Here is a tiny trained network, its code and every weight. The questions are about switching its units off for an input and a target symbol, where a switched-off unit gives its printed mean instead of its output.

import numpy as np


def w(rows, s, z=0):
    codes = np.array(rows[::2]) - 128.0
    scale = np.full(codes.shape[1], s)
    scale[-1] = z or s
    return codes * scale


def softmax(a):
    e = np.exp(a - a.max(-1, keepdims=True))
    return e / e.sum(-1, keepdims=True)


def log_softmax(a):
    a = a - a.max(-1, keepdims=True)
    return a - np.log(np.exp(a).sum(-1, keepdims=True))


def net(x, mask):
    ids = ['βδεζηθλμξστφψω'.index(c) for c in x.split()]
    T = len(ids)
    res = E[ids] + P[:T]
    u = 0
    for l in range(2):
        r = res
        for j in range(3):
            rows = slice(4 * j, 4 * j + 4)
            q, k, v = (r @ M[l][rows].T for M in (Q, K, V))
            z = softmax(np.where(np.tri(T) > 0, q @ k.T / 4**0.5, -1e9)) @ v
            o = O[l][rows]
            res = res + np.where(mask[u + j], z, o[:, -1]) @ o[:, :-1]
        u += 3
    return log_softmax(res[-1] @ U[:, :-1].T + U[:, -1])


Q, K, V, O = {}, {}, {}, {}
E = w([
[80,129,121],'β',
[161,130,157],'δ',
[148,142,115],'ε',
[135,140,169],'ζ',
[148,78,84],'η',
[183,127,127],'θ',
[197,127,62],'λ',
[135,153,136],'μ',
[135,118,8],'ξ',
[115,193,66],'σ',
[98,113,178],'τ',
[92,114,14],'φ',
[133,46,113],'ψ',
[131,216,48],'ω',
],0.013)
P = w([
[112,127,255],'0',
[109,123,194],'1',
[94,133,194],'2',
[88,126,166],'3',
[105,103,130],'4',
[117,106,107],'5',
],0.0054)
Q[0] = w([
[108,109,147],'L0H1',
[239,62,158],'L0H1',
[29,163,121],'L0H1',
[201,133,94],'L0H1',
[216,71,247],'L0H2',
[91,78,47],'L0H2',
[154,75,163],'L0H2',
[161,94,164],'L0H2',
[89,106,72],'L0H3',
[72,97,51],'L0H3',
[77,4,161],'L0H3',
[97,47,141],'L0H3',
],0.022)
K[0] = w([
[148,79,119],'L0H1',
[235,202,102],'L0H1',
[64,36,140],'L0H1',
[102,212,133],'L0H1',
[134,26,243],'L0H2',
[130,81,48],'L0H2',
[144,62,159],'L0H2',
[126,68,165],'L0H2',
[156,132,184],'L0H3',
[165,129,202],'L0H3',
[194,250,122],'L0H3',
[177,216,135],'L0H3',
],0.021)
V[0] = w([
[207,107,111],'L0H1',
[116,152,112],'L0H1',
[101,153,121],'L0H1',
[91,125,148],'L0H1',
[254,95,99],'L0H2',
[159,186,130],'L0H2',
[25,80,134],'L0H2',
[113,224,149],'L0H2',
[226,200,94],'L0H3',
[153,169,205],'L0H3',
[134,216,181],'L0H3',
[168,88,164],'L0H3',
],0.0088)
O[0] = w([
[37,152,161,184],'L0H1',
[132,143,109,124],'L0H1',
[150,137,104,109],'L0H1',
[175,107,125,98],'L0H1',
[36,226,188,166],'L0H2',
[180,162,135,59],'L0H2',
[136,43,75,207],'L0H2',
[238,122,112,1],'L0H2',
[107,255,111,58],'L0H3',
[172,152,206,165],'L0H3',
[206,168,160,91],'L0H3',
[92,129,193,213],'L0H3',
],0.0094,0.00097)
Q[1] = w([
[80,41,149],'L1H1',
[97,191,101],'L1H1',
[120,84,142],'L1H1',
[148,51,156],'L1H1',
[89,134,108],'L1H2',
[248,164,169],'L1H2',
[149,128,160],'L1H2',
[230,106,222],'L1H2',
[15,96,49],'L1H3',
[170,106,177],'L1H3',
[62,20,145],'L1H3',
[164,95,181],'L1H3',
],0.014)
K[1] = w([
[95,83,192],'L1H1',
[166,79,102],'L1H1',
[106,129,157],'L1H1',
[92,164,156],'L1H1',
[163,177,166],'L1H2',
[56,47,114],'L1H2',
[138,140,116],'L1H2',
[85,59,25],'L1H2',
[102,59,77],'L1H3',
[159,171,126],'L1H3',
[169,112,7],'L1H3',
[158,160,109],'L1H3',
],0.016)
V[1] = w([
[112,121,136],'L1H1',
[215,177,49],'L1H1',
[119,121,53],'L1H1',
[79,103,226],'L1H1',
[160,40,129],'L1H2',
[130,54,185],'L1H2',
[120,123,172],'L1H2',
[2,144,124],'L1H2',
[63,160,41],'L1H3',
[84,251,149],'L1H3',
[139,151,185],'L1H3',
[102,141,83],'L1H3',
],0.0076)
O[1] = w([
[117,123,125,143],'L1H1',
[216,149,160,29],'L1H1',
[146,71,156,128],'L1H1',
[65,151,91,189],'L1H1',
[105,132,239,87],'L1H2',
[75,126,190,146],'L1H2',
[100,132,117,167],'L1H2',
[102,59,88,130],'L1H2',
[146,43,88,196],'L1H3',
[146,156,7,5],'L1H3',
[115,181,112,56],'L1H3',
[143,88,108,162],'L1H3',
],0.011,0.0025)
U = w([
[140,76,159,165],'β',
[107,121,116,83],'δ',
[135,102,114,138],'ε',
[117,125,133,90],'ζ',
[85,59,111,172],'η',
[113,114,87,237],'θ',
[139,62,55,143],'λ',
[144,106,123,93],'μ',
[159,21,114,230],'ξ',
[203,77,119,137],'σ',
[119,102,148,40],'τ',
[170,1,153,2],'φ',
[68,67,118,9],'ψ',
[193,84,115,136],'ω',
],0.0079,0.0058)

Each question gives the input, a string of symbols that net reads in full, and the target symbol t.
The units are the heads (4 rows each of Q, K, V and O). Each row of codes is followed by its name. A weight is (code - 128) times the scale printed after its matrix; where a second scale follows, it is the last column's (O and U).
mask holds one flag per head, layer by layer. A switched-off head (its flag False) gives its mean, the last column of its rows in O, instead of its output. The means were averaged over made-up inputs and are rounded, as every weight is.
A unit's drop is (log p(t) with every unit on - log p(t) with that unit switched off) / (log p(t) with every unit on - log p(t) with every unit switched off).
The circuit of an input: a set's keep is (log p(t) with only the set's units on - log p(t) with every unit switched off) / (log p(t) with every unit on - log p(t) with every unit switched off). Starting from all 6 units, units are removed one at a time, each time the one whose removal leaves the highest keep (on an exact tie, the one counted first), for as long as the keep stays at least 0.8.
circuit, biggest first: the units of the circuit, biggest drop first
unit that matters most: the unit with the biggest drop
heads that matter: for each layer, one digit per head in row order, 1 if its drop is at least 0.15 and else 0, layers parted by /
input λ τ λ λ λ, target θ: circuit, biggest first => (L0H2 L1H3 L0H3)
input ψ φ θ, target ψ: unit that matters most => L1H1
input λ ψ η β μ, target λ: heads that matter => 011 / 010
input θ λ ξ δ λ ε, target θ: heads that matter => 011 / 001
input λ λ σ τ φ, target λ: circuit, biggest first => (L1H2 L0H2 L0H3)
input ω β ω ω λ, target ω: heads that matter => 010 / 100
input ω ξ μ η ω β, target σ: circuit, biggest first => (L1H1 L0H3 L0H2)
input λ φ φ ψ, target λ: circuit, biggest first => (L1H2 L0H3 L0H2 L1H3)
input φ ε β, target ξ: circuit, biggest first => (L1H3 L0H3 L0H2)
input λ φ β φ ε β, target ξ: circuit, biggest first => (L1H3 L0H2)
input ψ β δ, target ψ: circuit, biggest first => (L1H1 L0H2 L0H3 L1H2)
input φ θ φ λ, target ξ: circuit, biggest first => (L1H3 L0H3 L1H1)
input λ λ φ ε, target λ: circuit, biggest first => (L1H2 L0H3 L0H2)
input σ λ σ λ β, target σ: circuit, biggest first => (L1H1 L0H2 L0H3 L0H1)
input λ λ θ ω ε, target λ: circuit, biggest first => (L1H3 L1H2 L0H3 L0H2)
input λ θ λ θ, target λ: circuit, biggest first => (L1H2 L1H3 L0H2 L0H3)
input θ δ λ, target θ: unit that matters most => L1H3
input φ ψ σ φ μ, target φ: heads that matter => 011 / 001
input ω β ζ, target σ: heads that matter => 011 / 100
input σ φ σ, target σ: unit that matters most => L0H2
input φ σ ξ σ, target φ: heads that matter => 011 / 101
input λ λ φ θ ω, target λ: heads that matter => 111 / 011
input ω ζ λ, target ω: heads that matter => 011 / 100
